Below is a small trained network, with its code and all its weights. Each question gives an input and a class and asks what happens when units are switched off, that is, made to give their printed mean instead of their output.

import numpy as np


def w(rows, s, z=0):
    codes = np.array(rows[::2]) - 128.0
    scale = np.full(codes.shape[1], s)
    scale[-1] = z or s
    return codes * scale


def norm(h):
    return h / np.sqrt((h * h).mean(-1, keepdims=True) + 1e-5)


def f(y):
    return y / 2 * (1 + np.tanh(0.7978845608 * (y + 0.044715 * y**3)))


def log_softmax(a):
    a = a - a.max(-1, keepdims=True)
    return a - np.log(np.exp(a).sum(-1, keepdims=True))


def net(x, mask):
    res = np.array(x, float).reshape(1, 4) / 4 @ E
    u = 0
    for l in range(4):
        y = f(norm(res) @ A[l][:, :-1].T + A[l][:, -1])
        res = res + np.where(mask[u : u + 5], y, B[l][:, -1]) @ B[l][:, :-1]
        u += 5
    return log_softmax(norm(res)[-1] @ U[:, :-1].T + U[:, -1])


A, B = {}, {}
E = w([
[174,183,136,198,9,176],'x0',
[152,199,169,84,148,117],'x1',
[171,254,38,186,139,78],'x2',
[71,153,84,141,55,25],'x3',
],0.0099)
A[0] = w([
[169,19,206,159,183,151,2],'L0N1',
[175,176,138,154,124,254,49],'L0N2',
[160,168,84,165,232,45,187],'L0N3',
[149,28,180,109,187,177,135],'L0N4',
[186,161,185,171,146,181,168],'L0N5',
],0.0063,0.0024)
B[0] = w([
[63,162,103,114,135,64,199],'L0N1',
[152,132,46,67,123,111,195],'L0N2',
[151,122,165,254,243,152,246],'L0N3',
[49,106,53,120,194,121,254],'L0N4',
[161,136,75,98,120,167,198],'L0N5',
],0.0081,0.0035)
A[1] = w([
[105,80,118,111,74,108,177],'L1N1',
[82,145,146,142,104,145,7],'L1N2',
[111,187,102,254,68,124,223],'L1N3',
[132,42,190,159,162,231,53],'L1N4',
[92,214,61,146,127,51,130],'L1N5',
],0.0094,0.0017)
B[1] = w([
[206,208,150,180,219,47,162],'L1N1',
[184,111,54,97,175,49,122],'L1N2',
[195,73,128,111,230,137,254],'L1N3',
[47,149,125,154,179,114,171],'L1N4',
[51,85,254,159,228,58,214],'L1N5',
],0.0074,0.0073)
A[2] = w([
[126,58,116,193,136,135,73],'L2N1',
[123,148,98,56,51,255,230],'L2N2',
[20,123,133,128,51,249,3],'L2N3',
[147,202,145,229,150,84,5],'L2N4',
[62,52,145,53,192,204,190],'L2N5',
],0.0076,0.0027)
B[2] = w([
[136,157,163,136,182,208,156],'L2N1',
[155,153,1,126,139,9,168],'L2N2',
[60,107,180,228,149,150,136],'L2N3',
[86,39,189,117,118,95,194],'L2N4',
[72,255,114,111,217,79,253],'L2N5',
],0.0093,0.0059)
A[3] = w([
[85,110,191,158,27,50,252],'L3N1',
[67,122,224,184,70,115,218],'L3N2',
[163,159,112,193,173,171,226],'L3N3',
[143,92,254,95,86,51,142],'L3N4',
[136,126,137,151,89,3,168],'L3N5',
],0.0099,0.0022)
B[3] = w([
[140,181,88,174,180,174,203],'L3N1',
[190,195,138,92,211,166,191],'L3N2',
[187,67,149,188,92,183,253],'L3N3',
[129,255,107,193,134,85,228],'L3N4',
[86,200,88,174,138,154,235],'L3N5',
],0.0095,0.0053)
U = w([
[79,95,186,40,138,95,44],'0',
[214,72,168,192,145,195,134],'1',
[190,191,33,101,95,125,198],'2',
[88,110,157,87,52,127,2],'3',
[55,184,146,211,255,46,237],'4',
],0.0097,0.004)

Each question gives the input, the list of numbers given to net, and the class t.
The units are the neurons (one row each of A and B). Each row of codes is followed by its name. A weight is (code - 128) times the scale printed after its matrix; where a second scale follows, it is the last column's (A, B and U).
mask holds one flag per neuron, layer by layer. A switched-off neuron (its flag False) gives its mean, the last column of its row in B, instead of its output. The means were averaged over made-up inputs and are rounded, as every weight is.
A unit's drop is (log p(t) with every unit on - log p(t) with that unit switched off) / (log p(t) with every unit on - log p(t) with every unit switched off).
The circuit of an input: a set's keep is (log p(t) with only the set's units on - log p(t) with every unit switched off) / (log p(t) with every unit on - log p(t) with every unit switched off). Starting from the 12 units with the biggest drops (on a tie, the unit counted first), units are removed one at a time, each time the one whose removal leaves the highest keep (on an exact tie, the one counted first), for as long as the keep stays at least 0.8.
circuit, biggest first: the units of the circuit, biggest drop first
most important unit: the unit with the biggest drop
top k neurons: the k neurons with the biggest drops, biggest first
top k neurons in layer l: the k neurons of layer l with the biggest drops, biggest first
drop when u is switched off: that unit's drop, to one decimal
input [6,-2,7,2], class 1: circuit, biggest first	L1N3, L2N5, L3N3
input [5,2,-1,-7], class 2: top 2 neurons	L0N2, L2N2
input [6,0,2,-1], class 2: top 2 neurons in layer 0	L0N3, L0N5
input [5,7,-1,4], class 2: circuit, biggest first	L0N3, L2N5
input [4,-4,3,3], class 1: circuit, biggest first	L1N3, L2N5, L3N3
input [8,-1,-7,-2], class 4: circuit, biggest first	L1N4
input [6,-6,3,-8], class 2: top 3 neurons in layer 0	L0N2, L0N3, L0N5
input [-3,-2,6,-2], class 1: top 3 neurons	L0N3, L3N3, L2N5
input [-1,1,3,-4], class 1: top 2 neurons	L0N3, L3N3
input [5,-4,0,3], class 1: top 3 neurons	L1N3, L0N1, L2N1
input [8,-5,2,-3], class 2: top 3 neurons in layer 0	L0N3, L0N2, L0N5
input [7,-4,6,-7], class 2: top 2 neurons	L0N2, L2N2
input [3,-6,4,2], class 1: top 2 neurons in layer 0	L0N1, L0N4
input [7,-6,5,2], class 1: most important unit	L1N3
input [0,1,5,-8], class 2: top 2 neurons in layer 0	L0N2, L0N5
input [2,-1,2,-8], class 2: drop when L1N5 is switched off	0.1
input [6,7,-5,-2], class 2: drop when L1N5 is switched off	0.3
input [0,6,0,-3], class 2: drop when L1N5 is switched off	0.4
